Here is a tiny trained network, its code and every weight. The questions are about switching its units off for an input and a class, where a switched-off unit gives its printed mean instead of its output.

import numpy as np


def w(rows, s, z=0):
    codes = np.array(rows[::2]) - 128.0
    scale = np.full(codes.shape[1], s)
    scale[-1] = z or s
    return codes * scale


def f(y):
    return np.maximum(y, 0)


def log_softmax(a):
    a = a - a.max(-1, keepdims=True)
    return a - np.log(np.exp(a).sum(-1, keepdims=True))


def net(x, mask):
    res = np.array(x, float).reshape(1, 6) / 4 @ E
    y = f(res @ A[0][:, :-1].T + A[0][:, -1])
    res = res + np.where(mask, y, B[0][:, -1]) @ B[0][:, :-1]
    return log_softmax(res[-1] @ U[:, :-1].T + U[:, -1])


A, B = {}, {}
E = w([
[72,254,202,126],'x0',
[127,127,125,133],'x1',
[125,128,127,127],'x2',
[132,128,131,128],'x3',
[134,193,31,222],'x4',
[18,133,47,38],'x5',
],0.0034)
A[0] = w([
[87,222,199,146,101],'N0',
[141,134,122,106,245],'N1',
[152,136,193,167,106],'N2',
[112,166,144,127,101],'N3',
[200,115,179,186,104],'N4',
[133,153,141,94,170],'N5',
[172,24,76,140,91],'N6',
[59,151,109,101,127],'N7',
[121,150,86,162,109],'N8',
[111,146,155,160,134],'N9',
[60,127,83,88,87],'N10',
[165,156,160,174,137],'N11',
[80,238,200,115,88],'N12',
[103,117,169,119,135],'N13',
[71,178,168,159,85],'N14',
[148,68,154,41,133],'N15',
[149,208,23,202,105],'N16',
[123,167,54,182,99],'N17',
[128,111,161,94,105],'N18',
[133,130,126,113,252],'N19',
[115,101,190,110,115],'N20',
[125,170,67,183,108],'N21',
[100,181,150,124,102],'N22',
[135,103,179,77,100],'N23',
[124,166,54,182,100],'N24',
[170,128,158,154,103],'N25',
[127,94,188,65,93],'N26',
[152,2,64,120,100],'N27',
[130,120,146,107,112],'N28',
[194,122,211,202,80],'N29',
[73,129,83,80,91],'N30',
[77,129,120,121,131],'N31',
[146,69,93,130,97],'N32',
[150,29,83,156,99],'N33',
[124,84,203,50,90],'N34',
[18,143,29,12,90],'N35',
],0.0063,0.0038)
B[0] = w([
[136,178,97,48,176],'N0',
[75,135,43,174,245],'N1',
[170,94,109,144,157],'N2',
[130,144,116,105,138],'N3',
[191,74,121,152,178],'N4',
[104,131,102,135,171],'N5',
[136,183,110,56,177],'N6',
[168,102,112,157,163],'N7',
[102,121,163,128,144],'N8',
[134,135,103,120,150],'N9',
[184,93,137,144,153],'N10',
[161,98,103,149,171],'N11',
[139,182,99,35,177],'N12',
[99,125,137,135,149],'N13',
[135,160,104,81,148],'N14',
[68,132,169,166,179],'N15',
[58,118,227,127,180],'N16',
[83,116,192,128,156],'N17',
[105,130,156,132,140],'N18',
[64,134,23,181,252],'N19',
[97,122,163,137,151],'N20',
[87,120,187,129,157],'N21',
[136,154,114,90,147],'N22',
[99,127,177,137,149],'N23',
[84,117,192,127,156],'N24',
[164,106,125,142,149],'N25',
[84,131,184,134,153],'N26',
[146,203,97,60,188],'N27',
[116,129,143,131,134],'N28',
[210,70,121,155,177],'N29',
[185,97,136,146,153],'N30',
[154,118,122,147,150],'N31',
[134,161,111,91,151],'N32',
[137,182,109,69,172],'N33',
[77,138,203,144,162],'N34',
[252,65,145,175,200],'N35',
],0.028,0.0038)
U = w([
[106,126,79,152,255],'0',
[157,195,96,21,82],'1',
[241,43,139,166,64],'2',
[53,120,254,137,62],'3',
],0.0063,0.0029)

Each question gives the input, the list of numbers given to net, and the class t.
The units are the neurons (one row each of A and B). Each row of codes is followed by its name. A weight is (code - 128) times the scale printed after its matrix; where a second scale follows, it is the last column's (A, B and U).
mask holds one flag per neuron, in row order. A switched-off neuron (its flag False) gives its mean, the last column of its row in B, instead of its output. The means were averaged over made-up inputs and are rounded, as every weight is.
A unit's drop is (log p(t) with every unit on - log p(t) with that unit switched off) / (log p(t) with every unit on - log p(t) with every unit switched off).
The circuit of an input: a set's keep is (log p(t) with only the set's units on - log p(t) with every unit switched off) / (log p(t) with every unit on - log p(t) with every unit switched off). Starting from the 12 units with the biggest drops (on a tie, the unit counted first), units are removed one at a time, each time the one whose removal leaves the highest keep (on an exact tie, the one counted first), for as long as the keep stays at least 0.8.
units of the circuit, in order: the units of the circuit, biggest drop first
unit that matters most: the unit with the biggest drop
k most important neurons: the k neurons with the biggest drops, biggest first
drop when u is switched off: that unit's drop, to one decimal
input [7,7,1,-5,4,-6], class 1: units of the circuit, in order : [N0]
input [8,-2,5,2,-2,-2], class 1: 2 most important neurons : [N12, N0]
input [7,-1,-3,1,6,-4], class 1: 3 most important neurons : [N0, N12, N14]
input [-8,4,7,7,1,4], class 1: 3 most important neurons : [N27, N6, N33]
input [-8,0,3,3,-4,-4], class 1: units of the circuit, in order : [N27, N6]
input [8,-1,-8,5,2,0], class 1: 2 most important neurons : [N12, N0]
input [4,-3,1,-1,-8,1], class 3: units of the circuit, in order : [N34, N26]
input [2,6,7,-3,-1,-8], class 2: 2 most important neurons : [N29, N4]
input [1,5,0,0,-5,4], class 3: units of the circuit, in order : [N34, N15]
input [-3,4,6,7,8,7], class 3: units of the circuit, in order : [N16, N17]
input [-6,-3,4,-3,-7,-4], class 3: 2 most important neurons : [N15, N34]
input [-6,6,-2,5,-4,2], class 1: 2 most important neurons : [N27, N6]
input [2,1,2,6,-5,-7], class 2: 3 most important neurons : [N29, N4, N2]
input [7,-1,4,-6,-5,-4], class 1: 2 most important neurons : [N12, N0]
input [8,0,-6,5,0,5], class 1: unit that matters most : N12
input [6,-5,2,-7,-8,-3], class 3: 2 most important neurons : [N34, N26]
input [-5,5,7,0,6,4], class 3: drop when N12 is switched off : 0.1
input [1,-4,-6,3,7,8], class 2: drop when N35 is switched off : 0.9
input [3,3,3,5,6,0], class 3: drop when N16 is switched off : 0.3
input [-3,6,4,0,5,8], class 2: most important neuron : [N35]
